Below is a small trained network, with its code and all its weights. Each question gives an input and a target symbol and asks what happens when units are switched off, that is, made to give their printed mean instead of their output.

import numpy as np


def w(rows, s, z=0):
    codes = np.array(rows[::2]) - 128.0
    scale = np.full(codes.shape[1], s)
    scale[-1] = z or s
    return codes * scale


def f(y):
    return np.maximum(y, 0)


def softmax(a):
    e = np.exp(a - a.max(-1, keepdims=True))
    return e / e.sum(-1, keepdims=True)


def log_softmax(a):
    a = a - a.max(-1, keepdims=True)
    return a - np.log(np.exp(a).sum(-1, keepdims=True))


def net(x, mask):
    ids = ['ΘΛΩαγδζπσ'.index(c) for c in x.split()]
    T = len(ids)
    res = E[ids] + P[:T]
    r = res
    for j in range(2):
        rows = slice(3 * j, 3 * j + 3)
        q, k, v = (r @ M[0][rows].T for M in (Q, K, V))
        z = softmax(np.where(np.tri(T) > 0, q @ k.T / 3**0.5, -1e9)) @ v
        o = O[0][rows]
        res = res + np.where(mask[j], z, o[:, -1]) @ o[:, :-1]
    y = f(res @ A[0][:, :-1].T + A[0][:, -1])
    res = res + np.where(mask[2:18], y, B[0][:, -1]) @ B[0][:, :-1]
    return log_softmax(res[-1] @ U[:, :-1].T + U[:, -1])


Q, K, V, O, A, B = {}, {}, {}, {}, {}, {}
E = w([
[157,135,56,135,123,28,215,108,164],'Θ',
[176,173,119,190,181,135,173,223,95],'Λ',
[189,62,81,96,149,140,164,58,63],'Ω',
[65,111,151,168,138,156,254,160,82],'α',
[63,215,76,123,167,175,139,105,129],'γ',
[132,125,135,125,33,43,66,172,127],'δ',
[185,89,77,79,183,177,128,156,56],'ζ',
[107,158,78,188,182,221,163,208,143],'π',
[106,148,134,190,205,111,69,130,76],'σ',
],0.0095)
P = w([
[179,128,245,3,190,123,145,64,226],'0',
[93,77,132,100,131,102,153,175,182],'1',
[93,120,118,102,124,117,146,167,149],'2',
[98,112,97,141,115,126,133,120,148],'3',
[104,139,100,140,105,133,129,118,118],'4',
[113,140,87,160,90,143,123,93,108],'5',
[112,171,91,143,90,152,123,112,80],'6',
[118,173,87,148,78,160,113,100,58],'7',
[111,184,86,144,66,156,104,97,38],'8',
],0.0047)
Q[0] = w([
[52,160,154,219,142,169,80,163,112],'H1',
[195,12,108,35,119,142,108,131,85],'H1',
[186,105,174,64,70,105,79,63,95],'H1',
[58,189,146,186,57,41,58,148,162],'H2',
[129,90,144,181,131,161,126,233,178],'H2',
[249,68,102,51,138,75,87,104,147],'H2',
],0.016)
K[0] = w([
[110,130,94,163,38,162,74,139,57],'H1',
[156,91,248,68,176,147,123,124,207],'H1',
[110,98,138,92,110,84,97,138,183],'H1',
[67,108,50,135,26,59,77,211,124],'H2',
[144,102,153,162,109,186,95,200,75],'H2',
[169,99,183,98,215,99,114,154,190],'H2',
],0.018)
V[0] = w([
[125,176,109,85,48,198,98,155,197],'H1',
[152,141,123,106,208,195,212,150,122],'H1',
[6,129,125,92,199,151,100,115,139],'H1',
[106,37,105,156,122,203,173,191,77],'H2',
[53,149,105,176,86,137,241,84,174],'H2',
[114,71,182,78,56,160,115,31,81],'H2',
],0.015)
O[0] = w([
[185,154,36,89,114,214,111,133,185,47],'H1',
[116,58,189,121,96,133,136,140,236,153],'H1',
[6,192,158,142,68,199,147,63,165,5],'H1',
[229,149,155,157,51,174,166,54,94,34],'H2',
[131,154,79,40,84,141,91,191,1,101],'H2',
[112,80,185,39,105,61,121,35,115,73],'H2',
],0.0083,0.0016)
A[0] = w([
[121,119,80,126,106,86,95,145,94,127],'N1',
[193,153,105,186,151,134,132,162,96,208],'N2',
[41,161,52,62,76,119,92,122,144,158],'N3',
[163,117,157,151,94,187,102,73,186,17],'N4',
[122,51,202,87,158,123,10,140,132,70],'N5',
[162,112,119,105,142,148,200,144,94,181],'N6',
[134,170,133,165,82,172,125,113,146,138],'N7',
[152,121,68,161,213,206,127,114,27,62],'N8',
[39,100,94,171,129,193,115,94,99,250],'N9',
[110,52,222,95,114,135,120,128,174,141],'N10',
[106,95,148,131,2,122,101,164,118,139],'N11',
[97,42,172,158,161,148,113,94,176,159],'N12',
[150,55,50,149,113,154,97,106,110,210],'N13',
[157,130,62,105,92,186,116,157,199,182],'N14',
[102,141,116,167,49,45,183,93,206,135],'N15',
[101,125,109,177,208,132,171,119,146,119],'N16',
],0.0088,0.0019)
B[0] = w([
[149,132,162,180,122,154,84,195,129,226],'N1',
[108,142,96,138,136,94,113,130,57,254],'N2',
[165,136,68,181,131,152,245,162,124,209],'N3',
[114,112,117,170,67,190,91,140,179,168],'N4',
[126,82,165,102,99,64,181,123,179,211],'N5',
[178,191,106,125,93,108,102,92,146,203],'N6',
[142,51,117,123,162,103,85,107,111,185],'N7',
[121,127,206,138,95,120,171,48,221,249],'N8',
[57,129,156,96,185,130,137,87,133,203],'N9',
[121,121,72,117,84,178,112,100,54,223],'N10',
[69,171,113,53,79,110,123,175,162,189],'N11',
[140,147,91,201,153,138,102,114,72,222],'N12',
[157,184,139,95,179,148,104,166,111,210],'N13',
[185,81,152,73,203,109,92,137,106,202],'N14',
[140,98,167,108,151,92,158,198,197,197],'N15',
[98,208,165,108,77,121,116,124,129,184],'N16',
],0.012,0.0066)
U = w([
[133,105,178,112,140,58,180,194,254,250],'Θ',
[154,155,53,186,162,118,97,179,10,254],'Λ',
[124,68,121,119,154,91,147,100,72,59],'Ω',
[98,152,123,83,87,147,127,144,117,50],'α',
[109,124,80,118,181,162,193,126,130,32],'γ',
[165,160,149,113,158,128,158,81,154,123],'δ',
[119,119,113,183,107,166,140,128,175,36],'ζ',
[132,99,131,86,173,164,79,134,148,136],'π',
[54,141,172,140,175,126,108,109,118,139],'σ',
],0.0048,0.0011)

Each question gives the input, a string of symbols that net reads in full, and the target symbol t.
The units are the heads (3 rows each of Q, K, V and O) and the neurons (one row each of A and B). Each row of codes is followed by its name. A weight is (code - 128) times the scale printed after its matrix; where a second scale follows, it is the last column's (O, A, B and U).
mask holds one flag per unit, heads first, then neurons. A switched-off unit (its flag False) gives its mean, the last column of its rows in O or B, instead of its output. The means were averaged over made-up inputs and are rounded, as every weight is.
A unit's drop is (log p(t) with every unit on - log p(t) with that unit switched off) / (log p(t) with every unit on - log p(t) with every unit switched off).
The circuit of an input: a set's keep is (log p(t) with only the set's units on - log p(t) with every unit switched off) / (log p(t) with every unit on - log p(t) with every unit switched off). Starting from the 12 units with the biggest drops (on a tie, the unit counted first), units are removed one at a time, each time the one whose removal leaves the highest keep (on an exact tie, the one counted first), for as long as the keep stays at least 0.8.
units of the circuit, in order: the units of the circuit, biggest drop first
most important unit: the unit with the biggest drop
top k neurons: the k neurons with the biggest drops, biggest first
heads that matter: for each layer, one digit per head in row order, 1 if its drop is at least 0.15 and else 0, layers parted by /
input γ α ζ π δ γ δ δ Ω, target γ: units of the circuit, in order	H1, N3, H2, N9
input δ ζ π ζ Ω, target δ: units of the circuit, in order	N8, H1, H2
input ζ δ Θ Ω δ Θ δ Θ ζ, target ζ: units of the circuit, in order	H2, H1, N4, N12
input Θ δ δ π Θ Ω ζ δ ζ, target Θ: top 2 neurons	N8, N5
input α γ ζ δ Λ δ Ω, target α: units of the circuit, in order	H2, H1, N11
input σ π δ δ Ω Θ, target Θ: units of the circuit, in order	N15
input Ω ζ σ Ω ζ α, target α: units of the circuit, in order	H2, N11, H1
input γ Ω Ω δ Λ ζ, target γ: units of the circuit, in order	H1, N3, H2, N9
input α Ω δ δ Ω, target α: top 2 neurons	N11, N10
input δ δ Ω, target δ: top 2 neurons	N8, N6
input δ π Ω Ω σ δ δ ζ, target δ: heads that matter	10
input ζ σ ζ, target ζ: heads that matter	11
input Θ δ ζ, target Θ: units of the circuit, in order	H2, N5, H1, N10
input σ Λ δ Ω π π, target π: top 2 neurons	N14, N7
input Θ π ζ σ α ζ Θ δ, target Θ: units of the circuit, in order	H2, N15
input σ δ δ ζ α ζ, target σ: most important unit	H1
input α δ α δ δ ζ, target α: units of the circuit, in order	H2, H1, N11
input α ζ ζ ζ, target α: top 2 neurons	N11, N10
input ζ Ω δ, target Θ: top 3 neurons	N15, N2, N5
input ζ γ ζ Ω, target ζ: top neuron	N10
